Below are the code and all the weights of a small trained network. Each question names an input and a class and asks about switching units off, where a switched-off unit gives its printed mean instead of its output.

import numpy as np


def w(rows, s, z=0):
    codes = np.array(rows[::2]) - 128.0
    scale = np.full(codes.shape[1], s)
    scale[-1] = z or s
    return codes * scale


def f(y):
    return y / 2 * (1 + np.tanh(0.7978845608 * (y + 0.044715 * y**3)))


def log_softmax(a):
    a = a - a.max(-1, keepdims=True)
    return a - np.log(np.exp(a).sum(-1, keepdims=True))


def net(x, mask):
    res = np.array(x, float).reshape(1, 8) / 4 @ E
    y = f(res @ A[0][:, :-1].T + A[0][:, -1])
    res = res + np.where(mask, y, B[0][:, -1]) @ B[0][:, :-1]
    return log_softmax(res[-1] @ U[:, :-1].T + U[:, -1])


A, B = {}, {}
E = w([
[113,175,101,116,152,201,177,142,99,187],'x0',
[157,123,136,172,138,87,93,219,101,3],'x1',
[74,172,155,193,37,83,195,82,107,190],'x2',
[174,60,188,94,155,203,155,161,76,29],'x3',
[141,213,82,202,162,101,183,151,117,129],'x4',
[169,136,234,88,8,105,83,222,125,47],'x5',
[119,210,110,34,127,109,145,145,13,93],'x6',
[120,157,176,147,150,152,48,203,123,187],'x7',
],0.0074)
A[0] = w([
[158,175,169,115,59,127,125,158,85,181,177],'n0',
[168,82,158,139,92,105,196,104,159,77,233],'n1',
[119,115,151,107,38,126,81,134,124,198,166],'n2',
[212,2,182,105,111,204,50,150,119,96,237],'n3',
[135,169,141,127,98,131,62,111,125,160,4],'n4',
[87,116,178,131,106,98,63,99,139,164,93],'n5',
[130,170,76,176,154,48,155,84,114,157,166],'n6',
[119,131,77,172,146,170,131,125,182,142,126],'n7',
[102,54,112,88,187,157,82,82,145,85,187],'n8',
],0.0086,0.0038)
B[0] = w([
[88,172,138,122,119,89,41,73,43,121,178],'n0',
[206,78,159,161,96,101,148,89,62,186,191],'n1',
[100,154,197,91,102,162,70,123,87,217,169],'n2',
[204,154,182,81,60,103,30,160,108,232,245],'n3',
[56,131,81,115,92,160,118,82,95,168,132],'n4',
[134,107,206,60,96,164,150,195,79,235,150],'n5',
[244,138,91,154,141,34,73,78,155,141,202],'n6',
[110,75,147,148,168,73,156,128,199,255,162],'n7',
[189,142,145,143,123,35,105,148,95,181,183],'n8',
],0.0076,0.013)
U = w([
[182,124,144,114,71,49,75,145,121,152,186],'0',
[67,73,119,86,116,187,183,182,136,76,2],'1',
[45,84,105,73,134,153,210,158,149,69,3],'2',
[1,146,131,144,67,143,99,115,107,129,3],'3',
[125,116,62,167,190,102,137,167,223,160,70],'4',
[135,137,119,66,168,150,132,174,58,193,130],'5',
[125,80,127,171,102,121,215,101,123,182,168],'6',
[135,159,58,87,179,86,183,186,49,53,191],'7',
],0.0091,0.0041)

Each question gives the input, the list of numbers given to net, and the class t.
The units are the neurons (one row each of A and B). Each row of codes is followed by its name. A weight is (code - 128) times the scale printed after its matrix; where a second scale follows, it is the last column's (A, B and U).
mask holds one flag per neuron, in row order. A switched-off neuron (its flag False) gives its mean, the last column of its row in B, instead of its output. The means were averaged over made-up inputs and are rounded, as every weight is.
A unit's drop is (log p(t) with every unit on - log p(t) with that unit switched off) / (log p(t) with every unit on - log p(t) with every unit switched off).
The circuit of an input: a set's keep is (log p(t) with only the set's units on - log p(t) with every unit switched off) / (log p(t) with every unit on - log p(t) with every unit switched off). Starting from all 9 units, units are removed one at a time, each time the one whose removal leaves the highest keep (on an exact tie, the one counted first), for as long as the keep stays at least 0.8.
units of the circuit, in order: the units of the circuit, biggest drop first
k most important neurons: the k neurons with the biggest drops, biggest first
drop of u: that unit's drop, to one decimal
input [8,6,6,-1,5,2,4,-8], class 7: units of the circuit, in order => [n3]
input [-2,-8,4,-8,3,7,1,3], class 3: units of the circuit, in order => [n3; n4; n1]
input [-5,-8,-4,-5,-5,2,-6,7], class 5: 2 most important neurons => [n5; n6]
input [-4,-6,8,3,-4,3,-1,7], class 5: units of the circuit, in order => [n5; n6; n2]
input [-7,-7,-7,-7,4,-5,-1,-7], class 4: 2 most important neurons => [n3; n7]
input [8,7,8,5,6,3,-6,-8], class 6: 2 most important neurons => [n3; n1]
input [-7,-5,-5,2,4,2,6,5], class 5: 2 most important neurons => [n6; n1]
input [6,3,-2,2,-4,-6,7,5], class 7: 2 most important neurons => [n3; n2]
input [6,4,5,5,-4,0,1,-8], class 6: 3 most important neurons => [n1; n3; n6]
input [-4,7,7,0,0,0,-7,-5], class 6: drop of n8 => 0.1
input [3,-2,-6,-8,-2,-1,2,5], class 5: drop of n3 => 0.1
input [4,-2,-2,-8,-6,5,-4,7], class 5: drop of n5 => 0.3
